In the rows, zero is written as 128.
[139 132 143 124 134  94 129 124 164 130 134 165 153 142 119 123 103 155
 120 129 134 125 123 102 131  94 111 131 155 150 136 129 139]
bofip
[151 137 159  70 114 108 131 141 168 124  94 149 111 123 138 116 122  87
 104 133 131 120 129 122 113 179 126 153 116 100 143 124 121]
Vofo
[121 106 139 128 121 104 161 132 129 131 146 152 117 114 114 130 155 105
 142 104 126 108 134 162 134 127 141 119 119 110 123 126 126]
tutim
[127 147 133 134 123 129 135 119 129 144 138 127 125 130 127 143 141 155
 149 104 121 128 123 144 145 102 123 110 131 119 103 120 124]
gove
[137 113  94 127 160 104 145  97 153 123 128 195 115 140 127 101 118 117
 102 119 134 138 142 110 124 111 125 138 159 126 139 124 139]
gove
[133 134 150 111  97 111 152 147 131 118 133 106 158 153 120 114 123 133
 114 139 136 117 128 125 112 138 152 119 134 140 139 143 132]
butad
[148 142 124 115  92 104 130 120 121 124 187 108 179 128 111 140 114 129
 140 156 123 119 122 130 132 129 133 119 126 131 126 112 150]
Zafur
[127 132 134 128 131 127 131 123 121 135 139 125 112 132 145 151 144 148
 163 131 104 119 137 149 154 100 122 103 117 124  83 114 119]
kuzal
[138 171 133 105 123  82 122 143 178 129  90 162  97 142 121 130  91 109
 143 156  77 133 172 138 135  69  85 117 143 181  92 124 119]
bofip
[123 129 105 148 141 125 162 116 104 111 170 190 187 154  87 142 144 132
 112  84  84  92  96 132 125 159 158 147 149 157 179  90 139]
sife
[129  79  88 103 125 144 106 131  57 127 163 110 130 136 154 133  77 135
  91 208 150 156 101 112 115 142 143 147 166 114 185  59  64]
Zafur
[130 129 141 140 124 136 131 125 117 148 156 114 135 140 126 145 138 151
 155 111 118 112 140 158 140 112 120 126 116 125  99 112 114]
Zafur
[128 149 143 104  98 114 138 162 141 113 131  99 160 140 121 127 121 131
 103 130 130 110 112 127 111 150 149 123 125 152 138 124 134]
Vofo
[131 118 123 147 139 128 144 101 127 122 121 129 135 152 118 102 140 127
 124  93 123 140 170 108 101 136 150 126 153 140 146 149 163]
butad
[137 146 145 119 101 110 132 168 144 114 134 102 159 138 124 122 110 137
  98 144 127 124 114 114 116 130 133 133 137 157 145 141 135]
bofip
[151 103  86 131 160  98 153  70 136 127 122 252  96 153 134 102  91  44
 141 167  55  98 206 127 117 126 157 146 135 165  78 125  72]
kuzal
[137 149 154 111  99 103 133 182 183 164 102  73 136 133 134 131 145 107
 130 122 134 137 108 156 126 129  69 131  87  70 110 111 178]
Zafur
[ 69 114 120 203 141  98 145 143  65 136 162  97 186 142  74 163 137  90
 137 104 115 117 112 167 118 169 169  75  91 132 150  73 156]
tutim
[134 152 142 103 109 123 130 154 153 117 113 108 136  84 140 128 173 136
 163 114  81 119 131 129 155 135 103 107 140  88 163 174 176]
bofip
[116 137 121 124 127 147 141 121 115 136 147 103 114 142 124 144 146 151
 160 107 104 121 127 153 153 106 127 117 123 124 108 118 112]
sife
[145  52 131 104 163 128  98  74 113 198  36 211  86 107 147  99  70 105
 107 148 156 135 145 107  89 130  82 186 167 108 140 109  40]
bofip
[138 120 133 110 142 116 121 109  63 142 152 157 118 121 112 148  96 167
 148 123 118 133 117 121 163 118 141 121 149 115 130  97  67]
gove
[132 155 140  85  93 135 116 166 133 104 100  61 139 110 158 129 144 112
 118 157 115 128 111 135 121 158 116 132 113  98 151 134 151]
Vofo
[103  92 150 158 117  61 119 108  93 133  91 200 115 129 104 185 110  87
 200 151 102 128  96 179 105 153 189  70  99 133 100  62  81]
kuzal
[141  79  95 109 103 108 157 121  33  89 186  89 144 149 124 139 122 126
  64 166 139 170  99 124 109 132 164 163 163 111 205  42 123]
tutim
[136 154 151 108 100 113 137 151 147 118 140 106 152 132 122 117 119 133
 101 121 143 127 103 123 110 143 155 117 137 136 139 136 133]
gove
[103 166 115 157 136 106 145 105 170 136 128 110 193 144 106 138 180 134
 115  76  91 126  61 105 115 118 195 129 152 140 160 167 130]
gove
[129 135 114 110 106 100 113 142 137 125  96 140 146  91 126 138 151 106
 156 107  95 150 108 118 109 143  96 137 139  88 180 118 179]
Vofo
[119 158 175 113 137  93 113 130 189 131 129 127 147 127 164 148 130 128
 160 153  86 130  98 109 161 109 120 138 123  86 146 145  99]
bofip
[118 146  93  83 102 117 115 114 100 135 119  89 183  97 111 127 125 113
  98 188 128 155 111  99 104  92  86 122 176 119 191 113 147]
tutim
[ 83 151 170  86 132  98  79 136 187 186 113  74 153 114 159 173  99 142
 127 136 157 134  50 129 124 141 120 133 131 133 158  83  58]
sife
[122 113 180  91  72  47 139 116 122 130 108  93 127 120 130 173 138  95
 152 167 135 148  75 173 131 156 139 113  91  66 149  78 124]
butad
[133 141 138 136 119 131 123 138 126 142 132 113 114 133 131 156 138 152
 153 125 107 121 128 152 152 102 110 124 121 133 100 124 115]
bofip
[131 134 148 110  95 112 153 152 126 124 128  93 162 145 121 114 122 134
 107 140 138 118 128 124 116 145 143 117 132 138 143 138 142]
butad
[ 95 113 132 127 102 113 144 121 111 141 124 117 122 107 133 135 151 118
 149 132 110 126 140 159 133 115 109 110 128 114 141 136 111]
butad
[135 137 141 127 129 122 113 165 122 154 103 143 138 119 120 158 126 142
 152 130 123 100 104 170 149 132  89 119 106 122 100  93 132]
Zafur
[134 142 151 119 102 101 136 164 150 121 128 110 161 144 117 124 111 140
 110 148 136 121 111 120 118 126 129 120 129 143 140 135 137]
bofip
[136 122 113  93 139 102 154 159 142 126  83 175  65 136 135 134 144  99
 124 162 102 128 129 155 164 110  88 110 104  87  95 105 122]
kuzal
[105 150 158 162 129 124 153 110 106 103 160 131 186 135 105 116 146 154
 112  52  77 125 175 117 107 135 141 121 173 192 182 128 176]
butad
[126 128 135 169 157 118 108  66 101 153 124 208 197 156  82 134  96 164
 188 102 111  78 156 124  96  94 144 112 167 203 112 137 105]
butad
[122 137 135 134 141 124 129 122 124 139 134 138 122 145 136 149 138 148
 162 131 101 118 139 140 149  93 123 103 116 127  83 119 102]
kuzal
[116 175 106 111 138 159 111 152 149 117 119  79 100 147 151 154 164 119
 137 135  81 146 112 119 146 137 154 121 129 103 141 133 112]
Vofo
[ 93 134 117  98 122 149 122 140 130 126 118  58 135  89 148 115 136 118
  85 145 143 161  89 108 142 140  87 121 135  89 178 125 162]
sife
[117 136  99 185 142 172 122 161  83 101 109 107 151 145 104 100 103 112
  42 122 127 141 103  99 101 142 153 143 153 209 133 140 172]
butad
[109 150 135 114 105 120 131 142 121 141 127 101 113  99 128 145 139 125
 120 122 124 131 118 161 145 129 109 103 119 123 123 117 117]
gove
[135 149 146 115 102 112 127 168 145 119 130  98 162 141 127 122 104 138
  95 153 134 119 116 116 114 130 129 131 134 159 141 139 126]
bofip
[101 110 156 111  87 101 161 150  82 128 173 159 144 118 103 125  99 100
 124 108  80 133 152 143 112 158 100 111 143 115 192  47 129]
Vofo
[133 126 102  54 134  66 133  74 153  46 148 148 139 177 130  97 109  91
 106 206 112 155 141  84  86 101 176 129 176 108 220 130 112]
Vofo
[137 137 102 113 158 124  77 120 117 171 100 125  97 111 138 191 136 145
 125 125 141 141 119 162 151 142  74 147 123 129 124  53 116]
Zafur
[122 122 130 126 110 130 152 119  95 138 143 113 120 135 129 144 145 152
 156 131 107 124 145 150 159 111 124 107 133 117 117 119 120]
butad
[124 127 138 132 140 125 132 111 117 137 139 135 124 140 139 146 135 148
 159 132 107 116 144 142 146 108 130 100 120 128  89 112 111]
kuzal
[117 122 135 101 112 118 138 137 122 112 121 124  99 106 133 135 141 105
 123 128 108 123 113 152 145 145 131 123 118 111 136 117 125]
Vofo
[121 119 150 111 113 118 133 131 126 136 120 128 111 102 143 139 144 121
 154 138 118 118 125 153 141 130 120  96 110 103 103 126 121]
kuzal
[126 119 136 100 108 117 141 135 141 139 137 110 108 120 128 122 141 102
 111 138 138 127 134 157 130 133 103 128 110  96 129 122 117]
Zafur
[131 160 146 121 115 107 101 163 126 115 107 104 125 125 122 155 114 116
 118 118 112 147  97 132 127 137 115 147 107 141 121  98 143]
Vofo
[142 168 174  95  97 107 154 190 131 132 125 108 125 146  91 145 127 126
  96 107  83 138  85 144 149 135 138 129 129 135 129  85 118]
Zafur
[137  86  87 141 123 112 150  91 134 112 121 131 115 117 135 111 172  64
 131 109  90 133 148 166  94 162 149 136 143 104 166 110 197]
Zafur
[ 91 126 121 182 174 149 104  67 116 130 201 169 159 124 129 145 118 141
 110 124 123  83 131 141 145  96 147 155 132 209 100 141  49]
Zafur
[133 152 141 120 108 114 140 150 149 123 131 116 157 139 121 115 119 131
  96 119 142 126 107 121 106 140 149 123 138 142 137 133 139]
gove
[135 129 136 130 154 102 149 118 166 147 120 187 121 165 107 106 114 139
 115  90 138 152 119  97 120  93 125 132 152 106 127 122 122]
gove
[106 154 198 112 111 149 151 175  89 126 170  30 169 127 129  91  98 167
 104 113  99 122 139  91 161 121 143 112 144 141 140 174 105]
butad
[137 152 145 125  99 120 105 164 125 126 135  79 180 101 135 144 124 136
 152 138 108 124  95 136 132 142 118 118 126 123 138 115 176]
Zafur
[127 132 131 135 119 129 134 140 124 141 136 117 114 135 132 150 140 155
 154 134 113 117 131 153 158  99 107 111 120 121 104 125 119]
bofip
---
[128 130 140 160 140 149 109 102 158 161 113 113 134 144 152 130 108 152
 110 127 142 139 135 141 143 140 117 123 108 135 135 108 129]
Zasan
[101 131 132 131 137 147 153 112 135 132 126 114  91 126 134 137 141 154
  88 109 134 128  96 138 134 129 126 138 124 165 132 152 117]
lut
[109 126 181 153 114 126  86 140 161 141 116 128 132 104 131 131 108 169
 157 131 143 125 132 117 136  90 130 130 122 149 123  76 128]
sutil
[119 153 168 150 145 136 102 115 154 134  78 108 129 131 143 119 120 149
 131 132 134 143 146 140 138 109 134 149 116 132 139 111 126]
sutil
[108  74  74 141 125 172 188 109 102 144  92  97 129 142 119 108  69 149
 213 132 132 134 131 137  89  96 115 133 139 133 122 116 104]
Vis
[113 138 136 117  93 129 152 140 118 157 121 158 189 138 159 147  73 149
 104 167 130  62 168 137 131 115 112 162  66 135 114 118 167]
kago
[119 129 142 126 108 152 146 111 138 186 118 114 125 108 111 145 144 162
 114 129 124 108 131 139 118 101 131 140 140 110 129  91 138]
sutil
[160 165 159 157 137 123  86 139  70 133 114 178 199 158 114  69 101 157
 132 157 163  90 146  89 134 162 153 104  82 139 124  87 171]
zuvo
[ 59 129 111 135 103 108 124 118 149 160 159 103 179 115 148 134  92  89
 152 125 121 193 104 145  97  81 125 122 145 183 128 119 118]
Vis
[130 145 136 130 134 149 145 117 148 174  99 120 116 119 123 147 127 177
 105 120 120 100 125 145 131 120 129 153 133 115 121 108 145]
lut
[101 121  79 119 147 152 169 114 107 100 134 111 118 152 146 116 116 129
 106  97 144 137 137 132 119 155  98 119 120 164 134 167 111]
lut
[138 127 134 145 110 154 172 126 151 177 111 129 112 117 123 137 132 155
 119 142 135 112 118 147 110 134 154 143 123 109 112  90 131]
Vis
[120 152 154 150 129 148 136 128 149 156 112 132 147 121 111 140 124 165
 141 130 124 113 129 142 109 107 146 139 129 111 129 101 132]
sutil
[105 127 173 152 145 163 162 101 127 141 129  95 132 187 147 114 126 143
  85 110 133 131 124 141 106 113 142 131  90 125 132 180 106]
Zasan
[ 78 123 151 141 125 132 107 101 142 128 140 114 130 111 141 154 128 102
  63 118 139 143 131 129 132 137  95 120 100 171 138 167 127]
kago
[111 125 177 135 134 155 161 108 142 153 118  97  96 153 141 102 118 138
  93 122 153 147 137 130 138 121 134 120 104 155 111 135 132]
Vis
[118 129 162 123  99  97  17 120 135 178 132 143 151 119 137 138 138 150
 129 156 109 110 145 134 167 117 138 121 118 142 146 125 133]
Pepul
[105 131 161 134 125 118 122 129 109 152 148 102 115 163 128  94 149 121
 117 129 141 126 112 122 145 125 151 116 107 149 113 123 142]
Pepul
[ 88 144  79 121 126 152  94 135 148 125 184 153 172 114 128 117 105 168
  94 134 126 129 101 117 124 164  99 108 144 212 121 109 121]
kago
[161 140  82 150 110 139  98 149 156  97 102 149 175 116 181 119  57 200
 122  98 119 123 133 106 134  93 122 126 119 169 130 104 139]
Vis
[171 171  57 106 138 130 165 169 163 103 127 157 136 147 144 135 111 148
 148  99 118 141 158 116  94 131 134  87 114 102 120 126 163]
Zasan
[120 131 163 144 144 106 137 117  96 159 146  99 144 156 143  99 146 112
  91 130 152 133 117 113 155 120 148 120 102 124 111 127 148]
zuvo
[101 116 148 137 134 116 117 126 103 157 141  98 111 163 127  94 141 130
 139 137 150 128 116 119 166 113 150 117 114 139 114 132 144]
Pepul
[ 97 166 126 151 127 156 148 170 146  54 128 185 130 125 128 111  88 154
 182 138 180 113  94 119 117 127 139 120 116 176 130 113 156]
Zasan
[128 107 165 153 150 145 113 103 150 168  84 110 115 112 143 124 106 189
 120 139 135 116 158 132 150 130  85 146 110 110 125 107 112]
zuvo
[116 106 141 131 130 118 119 139 104 134 140  97 135 162 137 114 142 115
 123 137 149 125 114 122 166 111 135 132 134 130 115 122 129]
mon
[118 128 144 127 138 117 132 132 115 146 139 111 138 164 129 112 119 117
 126 138 150 147 126 124 166 119 128 108 128 138 116 109 145]
mon
[105 143  40 103 131 168 180 153 151 159  85 156  65 127 115 118 108 200
 158 167 181 145 153 151 109 147 121 115  97  83 132 142 113]
mon
[113 116 155 152 163 145 171 109 137 118  89  75  73 156 143 109 134 109
 113 104 152 181 140 126 131 117 135 122 109 138 118 169 121]
Vis
[149 116 129 118 100 112 142 120 167 161  47 138  55  81 103 131  62 175
 166 137 170 159 150 114 114  89 118 101  76 107 139 116 153]
mon
[125 126 171 121 116 120 138 143 134 144 143 115 127 155 137  97 126 113
 140 123 143 128 117 118 148 100 130 119 122 142 107 118 135]
Vis
[ 99 144  18 135 141 150 120 137  85 184 133 139 144 139 110 155 133 174
  72 118 135 108 124 111 118 160 107 112 100 187 132 159 173]
lut
[127 134 155 153 149 119 124 123 126 170  94 118 122 156 112 108 119 149
 135 133 120 139 152 122 120 144 115 120  93 126 122 125 134]
Pepul
[130 129 126 124 105 145 164 107 143 165 116 113 121 112 125 148 120 148
  88 132 135 124 120 150 124 116 142 138 135 105 127  97 145]
mon
[143 137 133 127 117 159 110 119  97 147  84 115  99 103 110 145 162 162
  76 125 137  74 153 109  95 116 175 132  96 119 124 124 197]
zuvo
[112 121 139 123 116 111 128 131 111 151 142 103 143 145 126 108 135 109
 118 131 154 138 106 121 154 103 123 126 141 126 120 106 139]
mon
[156 136 189 165 153 133 101  99 129 214  83 120 167 186 143 105 112 180
  99 144 116 152 154 113 152 119 116 123  94 117 129  82 129]
Zasan
[103 134 157 131 141 116 101 139 114 169 145 106 133 165 130 108 143 139
 116 116 144 125 117 111 152 113 127 119 112 150 110 124 135]
lut
[ 75 138 126 137 152 140 104 117 107 145 128  98 115 164 140 126 143 131
 106 128 133 143 107 140 137 130 145 130 104 193 133 164 121]
lut
[139 117 131 147 128 117  89 167 148 163 138 163 118 144 112 127  87 146
 179 161 165 105 164 118 134 173 145  83  61 156 102 135 147]
Vis
[118 131 160 165 131 152  70  87 155 145 106 100 139 132 162 121 113 157
  76 124 161 138 144 136 136 127 155 137 105 133 144 130 133]
Zasan
[132 118 131 133 131 134 176 115 149 168 114 111 116 122 114 151 104 159
 116 133 134 134 127 140 136 106 140 130 135 100 114 115 148]
mon
[131 134 139 151 120 137 175 122 144 145 107 126 113 119 133 140 111 161
 122 125 136 103 133 145 133 118 150 140 111  95 117 111 157]
Pepul
[129  97 107 114 101 132 137 131 152 115 199 137 151  95 121 132 116 138
 105  93 144 110 132 104 108 136 119  87 149 106 106 116 120]
kago
[129 143 121 120 132 154 166 124 146 170 114 126 121 115 121 153 140 176
  99 120 117  95 129 143 123 127 130 154 147 109 114  99 148]
lut
[115 167  90 136 137 120 149 149 157 100 121 187 165 122 111 116  50 141
 196 125 165 188 149 133 110 135  93  66 125  99 148 130 116]
mon
[127 109  87  94  94 155   4 112 167  97 129 138  90  65  90 162  82 135
 151 121 158  79 161 149 114 173 111  82 117 171 164 185 145]
mon
[132 103 140 159 122 143 105 112 132 169 124  89 114 146 143 100 130 118
 134 128 154 134 106 138 152 141 133 121 120 140 119  89 107]
Vis
[145 123 164 144 124 167 152 107 154 156 105 125 112 124 113 144 131 167
 112 126 126  97 124 139 106 127 140 141 125 104 128 112 138]
Zasan
[ 78 121 171 132 148 129 117 100 127 156 116 116 118 131 113 145 145 120
  91 152 118 156 133 126 128 126 119 132 107 164 132 174 121]
kago
[106 161  91 171 138 112 123 143 143 122  72 173  94  92 102 145 121 118
 160 148 164 172 154 131  93 188 124 104  81 132 150 129 150]
Pepul
[132 127 168 149 136 151 166  94 138 145  95 117 110  90 126 142 129 162
  92 130 131 117 125 132 128 120 136 146 135 118 121  91 153]
zuvo
[124 104 137 149 151 135 104 147 104 119 109 121 134 174 148 157 103 167
 204 132 109 106 149 125 173  59 151 107  95 136 131 164 127]
sutil
[135 151  87 137 108 144  36 152 119  88 125 162 138  97 121  99 121 137
 128 129 191  94 120  89 151 163 132  95 117 162 131  78 177]
kago
[117 124 175 141 135 123 156 108 100 169 134 106 125 143 130 101 136 129
 110 131 158 124 112 117 159 106 129 118 109 113 115 112 146]
zuvo
[ 88  86 150 144 111 127 152 109 126 135 153  84 127 120 117 120 104  91
 127 138 179 119 106 146 129 135 132 146 137 138 112 114 128]
mon
[ 93 150 138 128 143 118  85 121 160 203 108 106 120 137 137 103 114 181
 104 131 146 160 137 126 131 118 118 134  98 149 122 125 121]
lut
[101 103 146 141 155 130 104 105 150 169 105 100 111 114 160 133 124 168
 103 144 137 151 172 129 157 131  89 134 114 131 122 120 112]
zuvo
[112 149 149 143 122 144 149 130 140 159 136 122 146 124 126 144 153 148
  97 134 134 105 128 142 119 121 157 151 132 115 118 102 143]
sutil
[115 132 173 141 114 132 130 132 117 158 136 119 136 161 139  93 134 119
 122 126 155 139 115 119 145 108 133 110 111 139 118 109 127]
Vis
[109 128  57 145 107 140 188 135 130 140 136 198 153  79  99 172  92 182
 139 120 154  80 103 146 109 138  96 135 125  90 151 178 117]
lut
